Each row has two labels, one from each of two sets.
[ 16   0   1  -8   1  -1 -19   6  -1  -8   6  -7  14   9 -10   5   0   3
   6 -16   4  14   7  40   3   9   4  -1  -6  -3 -17  -2  -9  -5   5  -6
   3  10   0  -5   4  -2  -1  -6   7   0 -11 -21  23  -9  49  10  -5  -3
 -15  13  25  -2  27 -23 -11   4  -1  15  14 -20  -2   7  24   8  11   4
   6]
S & <14>
[ -6  -1  -9  -9  -2  -4 -45   7  -5 -12  11  -1 -11  19  -1  -7   6  18
   6  -3   1   5   8  40   3   6   9   3  -1  15 -17   0  -8  -3   6  -5
  -1   2  -7   1   5  -1   1   9  -6  15  16 -12   5 -10  29  14   0   2
 -11   5  24   0  32 -20  -9   6  -3  -5  15  -4   3  -1  14  -2   2  -4
   4]
U & <14>
[ 15   7   1  27 -11   8 -11   7   3 -14  11   1   9   1 -12   3  -3   5
   6  -2   2   0   8  22  10  10  -5  -6  -4  -8 -12  -1  -3   1   3  -8
   0   5   1   3   8 -10   3  -1  -2  15  -8  -9  24 -20  58   7  -7  -6
 -10   3  55  -3  25 -14   1  -4   2   4  13 -12   3  19   1 -11  -7   4
   1]
S & <14>
[  4  -3  -8   1   0  -2 -23   0  -4 -10   7  -4   0  15  -2 -14   0   6
   3  -6  -6  -1   0   1  -1  10   1   6  -8 -12  -8  -5  -6 -11   6 -14
 -12  10   0  20  -1 -17   0   9   3  15   6 -18  27 -16  31   8  -7 -15
  -8   2  36  -2 -90 -32   1   2  -2   4  12 -15   8   1  11   2  21  -3
  -4]
U & <14>
[  5   5   5   2  -4  -6 -44  12   0 -14  -5  -1   3  20 -19   7  -1   4
  13  -7   3   9   1  19 -10   8   2  -9  -2   7 -14  -3   2  -2   1   8
  -6   7  -1  13   2 -19  -7  -1  -8  16  -5 -20  13 -23  49  11  -4 -10
 -28   4  32  -4  40 -17  -6  -6  -7   5  17 -17   5  12  14   9  15  -1
   3]
S & <14>
[ -2   9   2  12  -3  -1 -42  14   9 -14   0  -3   0  11 -15   7   0   9
   1 -15   2  -2 -11  -7  -7 -11 -11   9   0   7 -14   0   2   2   0 -11
  -2   6   0  16   4 -15  -3   9   7  10   0 -17  19 -12  39   6  -5 -13
 -24   9  32   3  65  -3  -8  -3  -8  16  10 -12   1  15  14  -2  13  -3
   2]
S & <14>
[  5   6  -9  32  -2   5 -17  -2   2 -17   8  -2  -7  -2 -13  -1   8   0
   0 -17   3  -8   1  -8  -2   6  -4   3  -1 -19  -4  -7  -4  -5  21 -14
  29  13  -3  12   3  -4   4   8  -1  24  -3  -6  25 -18  35  10   1 -18
 -18   4  36  -1  55 -10  -4  -8  -3  11  16 -31   4  14  -4  10  16   3
   4]
S & <18>
[  5   7   3   0  -6   6 -39  12  -1 -10   7   7   9   1 -10  62   5  -1
   5 -13   2   5  -7   3   0  10  -1  14   5  -3 -13  -8   6  -6   0  -6
 -10   6  -1  10   4   3 -15  12  -3  17  -5 -14  16 -15  38  11  -3  -4
 -27   0   7  -3  26 -16 -11   6  -7  30   7 -17   7  -4   2   4  17  -1
   1]
S & <14>
[ 11   4   4  18  -6   3 -17   2   9  -9   1  -4   1   5 -21  10   1  -1
  -5 -12   5   2   0  -7  -1   7   0   2  -6  -7 -10   9   7   0   5  -7
   8   3   5   6  -3  -3  -4   8  -6  17  -2  -9  11 -17  41  13   0  -7
 -12   8  29  -3  26 -15  -3   1  -3   9  15  -8   2   9  13  -1   6 -18
   0]
S & <14>
[  9   9 -12  11   4   2 -51  14 -19  -8  12   0  -3  25  -7   9  13   9
  -1 -30  -9   0   1   6 -14  11  -5   6 -26  10 -30   6   5 -10  11 -10
  -9  -8  -4   7   7 -16 -14  24   2  22   0 -12  12 -15  38   7  -2   0
 -27   2  27   3  90 -33 -22   4   2  -3  15 -24  10  -8   8  10  21   7
  -7]
U & <14>
[  5   3  10   8  -5  -3   0   1  -4  -8  -6   2  -2  -2 -19  18  -5   1
   1 -12   7  -2  -5   2 -17   1  -4   9  -4 -13 -12  -2  -7  -2   3  -7
  -7  -1   3   7   1   2  -2   5   1   8  -8 -10  14 -15  19   0   1 -13
  -9  -2  18  -4  22 -17   0  -4   4   6  14 -21  -1  18   0   6   5  -4
  -9]
S & <18>
[ 19  -7  -2  21  -5  -5 -15  -9  -1 -14   9  -9   4  21 -20   1 -11  12
   2 -10  11   4   2  35   3   6  11  -9  -8  -5   4   3 -10  -7  11  -2
   0   9  12  -3  10 -12   6  -1  10  12   1 -20  29 -17  37   8  -3 -13
  -1  16  46  -6  44 -30  -5   0   3   7  46  -8   8  13  24  12  -6  -4
   1]
U & <18>
[ 26   2   1  12 -10   8  12   1   3 -10   2  12  -1   8 -12   4   6  -3
   1 -28  11  -6   5   6   3  13  -6  -5  -1  -2 -18  -4  -3 -11   5  -4
   2 -10 -10   8   3  -5   2  -5  -2  30  -2   6   7 -14  33   1 -14 -14
 -30   0  10   6  40 -21  -7  -2  -9  -5  14 -19  -5  10   4  18  -4   4
  -1]
U & <14>
[  4   8   3  24  -4   3 -13   5   0 -16   1   3   6   2 -15   5   1   4
   1   3   2   0   6  -2   2  11   5 -11   1 -15 -11   9  -8   3  -1  -4
  -6  13   2  18   1 -13   6   4   4  -7  -7  -3  13 -14  42   0   0 -17
 -12  -8  33   5  56  -5  -6  -2  -1  17  21 -10  11  18  19   5   7   6
  13]
S & <14>
[ -5  -6  -6  -2   0  -8 -17  -6   1  -8  12 -15  -7  12 -15  -4  -4   0
   0  -6  -1  -8 -12   9 -10   4  -1  14   1  -4   7  -8  -6 -12   2  -9
  -1   4  18   5   4 -11   3  15   6  -2   6 -28  27 -12   1   6  -1  -9
 -12  -8  23   0  41 -14  -3  -3  -4   3  -3 -27   8  -9 -13   2  19   2
   1]
U & <18>
